Below are the code and all the weights of a small trained network. Each question names an input and a class and asks about switching units off, where a switched-off unit gives its printed mean instead of its output.

import numpy as np


def w(rows, s, z=0):
    codes = np.array(rows[::2]) - 128.0
    scale = np.full(codes.shape[1], s)
    scale[-1] = z or s
    return codes * scale


def f(y):
    return y / 2 * (1 + np.tanh(0.7978845608 * (y + 0.044715 * y**3)))


def log_softmax(a):
    a = a - a.max(-1, keepdims=True)
    return a - np.log(np.exp(a).sum(-1, keepdims=True))


def net(x, mask):
    res = np.array(x, float).reshape(1, 5) / 4 @ E
    y = f(res @ A[0][:, :-1].T + A[0][:, -1])
    res = res + np.where(mask, y, B[0][:, -1]) @ B[0][:, :-1]
    return log_softmax(res[-1] @ U[:, :-1].T + U[:, -1])


A, B = {}, {}
E = w([
[34,2,127],'x0',
[226,16,107],'x1',
[145,96,227],'x2',
[128,128,129],'x3',
[127,128,128],'x4',
],0.012)
A[0] = w([
[218,149,112,154],'N1',
[138,182,216,135],'N2',
[155,98,233,162],'N3',
[72,114,56,202],'N4',
[250,174,38,147],'N5',
[188,75,184,105],'N6',
[119,82,88,95],'N7',
[199,192,131,254],'N8',
[33,40,136,189],'N9',
[33,134,116,132],'N10',
[24,76,171,186],'N11',
[103,64,120,183],'N12',
[148,83,24,159],'N13',
[134,170,213,159],'N14',
[205,136,95,116],'N15',
[197,91,197,150],'N16',
[67,183,56,168],'N17',
],0.015,0.0093)
B[0] = w([
[82,137,93,193],'N1',
[96,185,165,187],'N2',
[175,207,171,199],'N3',
[238,66,163,201],'N4',
[102,123,70,232],'N5',
[198,148,123,186],'N6',
[79,30,72,159],'N7',
[97,196,50,234],'N8',
[145,75,176,252],'N9',
[177,100,179,193],'N10',
[167,100,215,236],'N11',
[209,97,143,200],'N12',
[119,38,64,198],'N13',
[82,208,169,184],'N14',
[117,109,92,173],'N15',
[150,199,84,194],'N16',
[254,184,96,212],'N17',
],0.0089,0.018)
U = w([
[162,193,70,252],'0',
[181,120,136,244],'1',
[11,203,165,108],'2',
[85,123,222,10],'3',
[71,117,24,17],'4',
[122,62,91,74],'5',
],0.012,0.0039)

Each question gives the input, the list of numbers given to net, and the class t.
The units are the neurons (one row each of A and B). Each row of codes is followed by its name. A weight is (code - 128) times the scale printed after its matrix; where a second scale follows, it is the last column's (A, B and U).
mask holds one flag per neuron, in row order. A switched-off neuron (its flag False) gives its mean, the last column of its row in B, instead of its output. The means were averaged over made-up inputs and are rounded, as every weight is.
A unit's drop is (log p(t) with every unit on - log p(t) with that unit switched off) / (log p(t) with every unit on - log p(t) with every unit switched off).
The circuit of an input: a set's keep is (log p(t) with only the set's units on - log p(t) with every unit switched off) / (log p(t) with every unit on - log p(t) with every unit switched off). Starting from the 12 units with the biggest drops (on a tie, the unit counted first), units are removed one at a time, each time the one whose removal leaves the highest keep (on an exact tie, the one counted first), for as long as the keep stays at least 0.8.
circuit, biggest first: the units of the circuit, biggest drop first
k most important neurons: the k neurons with the biggest drops, biggest first
drop of u: that unit's drop, to one decimal
input [5,3,-6,5,-8], class 5: circuit, biggest first : (N13)
input [1,8,-4,6,3], class 5: 2 most important neurons : (N8, N12)
input [-6,2,5,2,4], class 0: 2 most important neurons : (N16, N6)
input [8,-8,2,3,-3], class 3: 2 most important neurons : (N11, N9)
input [5,2,-5,1,-4], class 5: 2 most important neurons : (N13, N7)
input [7,-1,-8,1,-7], class 1: 2 most important neurons : (N17, N4)
input [3,-7,-3,-6,2], class 1: drop of N17 : 0.2
input [3,-5,-7,5,7], class 1: drop of N13 : 0.0
input [2,-4,7,-4,-8], class 3: drop of N8 : 0.1
input [5,-6,-1,-6,-1], class 1: 2 most important neurons : (N17, N4)
